Every row comes from one small tree of marks. The marks that hang from a mark follow it in brackets, in the order of their numbers. Every link used is in the known rows. Which tree was each row made from?
In the rows, 128 means zero.
Known rows
z_802[z_344]: [160 129  97 130 117 128 117 152 137 197 182 121  96 132 112 118  98 129]
z_622[z_228[z_602[z_495 z_802] z_741[z_344]] z_441]: [161 104 146 133 114 111  86 155 147  93  89 149 113  85 102  62 115 117]
z_622[z_228[z_602 z_741] z_441[z_802]]: [199  96 119 139 142  99 104 112 166 112  89 119 171  63 117  70 112 139]
z_228[z_602[z_495 z_802[z_622[z_441]]] z_741[z_344]]: [107  87  93 135  96 124  79 131 112  90 141 175  52 119 108  57  95 125]
z_344[z_441[z_228[z_741] z_622 z_802]]: [152 107 111 139 159 141 166  99  95 141 102  83 182  78 112 124  74 153]
z_441[z_802]: [143 113 107 135 139 117 186 120 145 167 163  91 158 128 102  91 101 144]
z_802[z_344[z_441[z_228[z_741]]] z_622]: [174 128  64 145 107 156  91 102 105 170 149 127  76  98 120 128  70 149]
z_441[z_228[z_602] z_802[z_344 z_622]]: [172 109  68 156 125 148 113  59  96 126 135 148 118 112  88  91  84 178]
z_622[z_228[z_602]]: [188 115 107 134 131 106 116 113 172 152 118 122 142  86  99  88 117 138]
z_602[z_802]: [127 104 134 132 111 115 167 160 146 170 165 105 122 147  96  91 101 131]
z_344[z_441]: [161 131 109 114 128 126 164 156 145 185 134  75 123  97 127 134  79 128]
z_228[z_602[z_495] z_741[z_344[z_441[z_622 z_802]]]]: [110 101  81 121 133 132 106 116  87  92 121 153  86 101 119  94  74 133]
z_344[z_441[z_228[z_602 z_741] z_622 z_802]]: [157  98  97 135 158 138 144  87  90 120  89 102 168  71 115 121  67 160]
z_344[z_441[z_622[z_228[z_602]] z_802]]: [177 120 101 128 150 128 167 116 136 133 108  85 161  75 102 126  75 154]
z_622[z_441[z_228 z_802]]: [180 113 150 141 148 121 167 134 146 159 109  79 195  80 104  87 118 137]
z_741[z_344 z_602]: [138 158 121 138 121 133 122 153 145 175 151 132 131 124  92  42 122 112]
z_441[z_228[z_602[z_802[z_622]] z_741[z_344]]]: [137  95  98 153 117 137  83  81  93 122 109 160 115 103  91  58  91 144]
z_602[z_495 z_741 z_802[z_344 z_622[z_228]]]: [119 100 120 161  71 145 139 145 129 103 193 160  19 183  90 111 108 137]
z_344[z_441[z_228[z_602] z_802[z_622]]]: [172 117  84 135 132 144 155  84 109 130  98 102 133  83 108 115  64 168]

Write each row's tree
[101 157 149 121  97 149 154 194 107 119 126 139  79 153  91  71  91 118] : z_741[z_344[z_441] z_602[z_495 z_802]]
[175 139  58 134 100 149 111 131 132 186 179 114  59 110 118 135  69 143] : z_802[z_344[z_441] z_622]
[126 107 112 142 110 120  98 144 124 153 161 151 110 151 122  68 107 127] : z_228[z_741[z_602[z_802[z_344]]]]
[110 127 140 131  96 132 141 183 126 133 170 153  81 180  99  81 122 130] : z_741[z_602[z_495 z_802[z_344]]]
[117  78  85 123 124 105  97 118 124 118 145 156  86 116 136  92 110 129] : z_228[z_602[z_495] z_741]
[142 126 127 152 135 136 102 105 108 156 110 139 162 102 100  51 119 126] : z_441[z_228[z_741[z_344 z_602]]]
[175 133  90 134 126 134 175 111 146 151 129  82 133  92 107 116  72 154] : z_344[z_441[z_802[z_622[z_228]]]]
[156 105 118 153 132 125 126 121 147 133 141 126 135  99  76  84 113 131] : z_441[z_622[z_228[z_602[z_741[z_344] z_802]]]]
[104 156 124 131  87 155 145 172 113 116 141 144  63 147  87  64  92 125] : z_741[z_344[z_441] z_602[z_495 z_802[z_622]]]
[179  99 151 134 130 116 126 149 146 148  98 104 157  80 106  86 116 132] : z_622[z_441[z_228[z_602[z_802]]]]
[103 120 150 131 103 121 164 177 142 132 161 136 108 167  98  67 133 127] : z_741[z_602[z_495 z_802]]
[152 101 108 143 153 118 166  98 143 112 139 114 171  96  80  93 118 155] : z_441[z_622[z_228[z_602[z_495]]] z_802]
[129  98 128 150  92 135 140 163 124 152 189 133  58 183 106 117  88 129] : z_602[z_741 z_802[z_344]]
[191 105 139 133 140 114 120 140 154 161  99  98 166  62 114  90 124 129] : z_622[z_441[z_228[z_602]]]
[199 111 140 140 136  99 107 143 187 161 109  97 173  60 121  79 131 114] : z_622[z_228[z_741] z_441]
[167 119  86 154 127 123 169  85 163 153 161 101 151 108  87  77 108 156] : z_441[z_802[z_622[z_228]]]
[186 121 141 140 140 131 144 141 131 160 119  96 168  93 104 100 107 140] : z_622[z_441[z_228 z_802[z_344]]]
[157 135 112 153  93 134 114 141 151 151 165 148 103 148  86  61 118 142] : z_741[z_602[z_802[z_344 z_622[z_228]]]]
[123  99 105 116 107 132 125 163 103 110 147 148  55 139 106 130  79 144] : z_228[z_602[z_495 z_802[z_344[z_441[z_622]]]]]
[159  84 113 158 151 131 127  89 122 142 128 118 159  83  95 104 121 143] : z_441[z_228[z_602[z_741]] z_622]
[122 130  99 142 103 139 101 135 114 139 138 143  96 124 111  54  82 123] : z_228[z_741[z_344[z_441] z_602[z_802[z_622]]]]
[138  89 128 160 137 142 126 103 101 124 122 133 140 104  75  87 106 141] : z_441[z_228[z_602[z_741[z_344] z_802]] z_622]
[ 99  93 111 155  70 147 144 154 118 115 214 156   5 195 101 116 101 134] : z_602[z_495 z_741 z_802[z_344 z_622]]
[164 109  95 155 149 129 129  97 125 142 158 121 165 106  91 100 101 150] : z_441[z_622[z_228[z_741]] z_802[z_344]]
[136 115 119 171  86 142 137 123 145 132 169 135  72 147  73  66  98 127] : z_602[z_741[z_344] z_802[z_622[z_228]]]
